Below is a small trained network, with its code and all its weights. Each question gives an input and a class and asks what happens when units are switched off, that is, made to give their printed mean instead of their output.

import numpy as np


def w(rows, s, z=0):
    codes = np.array(rows[::2]) - 128.0
    scale = np.full(codes.shape[1], s)
    scale[-1] = z or s
    return codes * scale


def f(y):
    return y / 2 * (1 + np.tanh(0.7978845608 * (y + 0.044715 * y**3)))


def log_softmax(a):
    a = a - a.max(-1, keepdims=True)
    return a - np.log(np.exp(a).sum(-1, keepdims=True))


def net(x, mask):
    res = np.array(x, float).reshape(1, 5) / 4 @ E
    y = f(res @ A[0][:, :-1].T + A[0][:, -1])
    res = res + np.where(mask, y, B[0][:, -1]) @ B[0][:, :-1]
    return log_softmax(res[-1] @ U[:, :-1].T + U[:, -1])


A, B = {}, {}
E = w([
[74,115,215,53,116,158,229,18,128],'x0',
[162,149,101,151,254,80,215,126,114],'x1',
[92,48,28,50,172,224,128,122,122],'x2',
[138,72,121,243,91,203,191,130,132],'x3',
[161,119,5,137,25,45,141,52,87],'x4',
],0.009)
A[0] = w([
[142,154,128,192,132,90,68,186,121,120],'N0',
[148,154,148,176,77,40,139,101,119,59],'N1',
[123,148,202,142,33,129,68,130,131,87],'N2',
[126,151,234,177,140,96,120,167,141,63],'N3',
[128,154,140,60,153,63,77,117,129,51],'N4',
[132,116,139,99,65,178,73,126,137,34],'N5',
[142,139,93,179,140,115,58,195,129,31],'N6',
[119,145,231,90,89,121,208,42,122,50],'N7',
[136,158,182,74,132,50,88,125,126,86],'N8',
[135,141,62,132,55,48,150,64,129,56],'N9',
[155,160,129,176,222,49,209,120,128,60],'N10',
[121,145,235,130,185,180,94,182,141,57],'N11',
[118,102,58,69,154,205,112,137,130,2],'N12',
[138,115,158,255,85,171,183,125,129,63],'N13',
],0.022,0.0057)
B[0] = w([
[152,70,106,123,131,135,117,142,211,229],'N0',
[178,168,87,130,191,145,140,50,105,221],'N1',
[37,96,139,127,187,86,127,128,79,222],'N2',
[179,168,94,130,197,151,140,50,106,222],'N3',
[95,203,143,146,88,142,136,179,161,198],'N4',
[62,107,136,129,164,97,136,146,92,191],'N5',
[136,67,136,115,106,142,139,131,203,220],'N6',
[157,45,103,123,130,142,118,139,242,254],'N7',
[120,224,146,115,102,133,119,159,144,208],'N8',
[188,85,151,139,61,142,129,130,52,242],'N9',
[21,84,145,124,171,85,122,142,77,251],'N10',
[185,85,138,140,40,128,130,129,41,232],'N11',
[154,191,105,131,207,126,128,63,135,204],'N12',
[104,252,153,119,76,132,121,187,156,240],'N13',
],0.029,0.024)
U = w([
[126,98,146,122,128,188,109,123,212,122],'0',
[164,137,184,168,73,183,125,97,54,83],'1',
[140,205,133,147,185,186,131,44,119,253],'2',
[25,127,191,137,170,119,109,131,95,80],'3',
[93,255,193,141,91,191,110,172,158,77],'4',
],0.0081,0.0057)

Each question gives the input, the list of numbers given to net, and the class t.
The units are the neurons (one row each of A and B). Each row of codes is followed by its name. A weight is (code - 128) times the scale printed after its matrix; where a second scale follows, it is the last column's (A, B and U).
mask holds one flag per neuron, in row order. A switched-off neuron (its flag False) gives its mean, the last column of its row in B, instead of its output. The means were averaged over made-up inputs and are rounded, as every weight is.
A unit's drop is (log p(t) with every unit on - log p(t) with that unit switched off) / (log p(t) with every unit on - log p(t) with every unit switched off).
The circuit of an input: a set's keep is (log p(t) with only the set's units on - log p(t) with every unit switched off) / (log p(t) with every unit on - log p(t) with every unit switched off). Starting from the 12 units with the biggest drops (on a tie, the unit counted first), units are removed one at a time, each time the one whose removal leaves the highest keep (on an exact tie, the one counted first), for as long as the keep stays at least 0.8.
circuit, biggest first: the units of the circuit, biggest drop first
most important unit: the unit with the biggest drop
top k neurons: the k neurons with the biggest drops, biggest first
drop of u: that unit's drop, to one decimal
input [-8,7,5,-8,-7], class 0: circuit, biggest first => N6
input [2,-6,7,-4,2], class 2: top 3 neurons => N12, N10, N2
input [-2,-1,0,3,4], class 1: top 2 neurons => N7, N9
input [-6,-5,4,-8,-1], class 4: top 2 neurons => N4, N7
input [4,-6,4,-3,-5], class 3: top 4 neurons => N9, N5, N3, N1
input [6,8,3,-2,-7], class 3: top 4 neurons => N10, N9, N0, N1
input [4,6,-2,7,1], class 4: top 2 neurons => N13, N2
input [-2,-7,3,-3,6], class 3: top 3 neurons => N5, N11, N2
input [-5,0,3,7,-6], class 4: top 2 neurons => N13, N9
input [-5,4,0,-7,0], class 4: top 2 neurons => N4, N7
input [7,7,2,1,2], class 0: top 2 neurons => N7, N2
input [-8,4,1,-3,6], class 0: drop of N6 => 0.5
input [-1,8,7,4,-2], class 3: drop of N10 => 4.3
input [-1,-3,-7,5,0], class 2: drop of N1 => 1.2
input [-8,7,-3,-5,0], class 0: most important unit => N0
